Below are the code and all the weights of a small trained network. Each question names an input and a class and asks about switching units off, where a switched-off unit gives its printed mean instead of its output.

import numpy as np


def w(rows, s, z=0):
    codes = np.array(rows[::2]) - 128.0
    scale = np.full(codes.shape[1], s)
    scale[-1] = z or s
    return codes * scale


def f(y):
    return y / 2 * (1 + np.tanh(0.7978845608 * (y + 0.044715 * y**3)))


def log_softmax(a):
    a = a - a.max(-1, keepdims=True)
    return a - np.log(np.exp(a).sum(-1, keepdims=True))


def net(x, mask):
    res = np.array(x, float).reshape(1, 7) / 4 @ E
    y = f(res @ A[0][:, :-1].T + A[0][:, -1])
    res = res + np.where(mask, y, B[0][:, -1]) @ B[0][:, :-1]
    return log_softmax(res[-1] @ U[:, :-1].T + U[:, -1])


A, B = {}, {}
E = w([
[12,155,197],'x0',
[110,142,253],'x1',
[194,52,61],'x2',
[181,103,146],'x3',
[79,167,59],'x4',
[202,255,104],'x5',
[37,195,155],'x6',
],0.0056)
A[0] = w([
[151,146,210,223],'N1',
[132,88,157,253],'N2',
[50,226,40,186],'N3',
[138,176,112,29],'N4',
[96,109,122,211],'N5',
[99,57,133,91],'N6',
[207,127,130,136],'N7',
[58,252,159,176],'N8',
],0.014,0.0049)
B[0] = w([
[52,188,65,189],'N1',
[15,125,205,180],'N2',
[89,28,4,229],'N3',
[192,79,149,130],'N4',
[73,148,195,160],'N5',
[114,97,178,154],'N6',
[123,217,124,170],'N7',
[71,61,39,254],'N8',
],0.016,0.011)
U = w([
[103,140,169,163],'0',
[59,95,141,163],'1',
[155,116,241,2],'2',
[107,38,247,123],'3',
[204,108,133,130],'4',
[107,160,199,124],'5',
],0.011,0.0069)

Each question gives the input, the list of numbers given to net, and the class t.
The units are the neurons (one row each of A and B). Each row of codes is followed by its name. A weight is (code - 128) times the scale printed after its matrix; where a second scale follows, it is the last column's (A, B and U).
mask holds one flag per neuron, in row order. A switched-off neuron (its flag False) gives its mean, the last column of its row in B, instead of its output. The means were averaged over made-up inputs and are rounded, as every weight is.
A unit's drop is (log p(t) with every unit on - log p(t) with that unit switched off) / (log p(t) with every unit on - log p(t) with every unit switched off).
The circuit of an input: a set's keep is (log p(t) with only the set's units on - log p(t) with every unit switched off) / (log p(t) with every unit on - log p(t) with every unit switched off). Starting from all 8 units, units are removed one at a time, each time the one whose removal leaves the highest keep (on an exact tie, the one counted first), for as long as the keep stays at least 0.8.
units of the circuit, in order: the units of the circuit, biggest drop first
k most important neurons: the k neurons with the biggest drops, biggest first
drop of u: that unit's drop, to one decimal
input [1,-2,7,-8,-8,2,0], class 0: units of the circuit, in order : (N3, N8)
input [-8,-3,2,-5,-3,-2,-4], class 4: units of the circuit, in order : (N1, N8)
input [-4,-7,8,-6,7,6,-3], class 4: 2 most important neurons : (N2, N8)
input [-7,8,-4,0,7,-7,1], class 3: 3 most important neurons : (N3, N8, N7)
input [5,-5,3,2,-4,5,-8], class 5: 3 most important neurons : (N3, N8, N7)
input [-7,4,-4,4,-3,8,-1], class 5: units of the circuit, in order : (N3, N7)
input [-4,5,5,8,-6,-7,-7], class 3: units of the circuit, in order : (N6)
input [1,4,3,7,0,8,2], class 5: 2 most important neurons : (N3, N7)
input [-6,-2,-4,-5,-5,7,-8], class 0: 2 most important neurons : (N7, N3)
input [-8,-1,1,8,-1,-2,-7], class 5: 4 most important neurons : (N7, N3, N8, N2)
input [-7,-5,5,-4,-7,4,7], class 0: 3 most important neurons : (N7, N3, N8)
input [-8,-2,2,4,-5,2,7], class 0: 2 most important neurons : (N3, N7)
input [-2,-1,0,6,8,-5,0], class 3: drop of N1 : 0.3
input [-1,6,-8,8,4,-3,-5], class 5: units of the circuit, in order : (N3)
input [5,-7,5,4,6,-4,-7], class 3: drop of N8 : 0.2
input [-6,5,-4,6,-5,7,-8], class 5: drop of N3 : 0.2
input [-3,7,1,1,5,-6,1], class 3: drop of N3 : 0.2
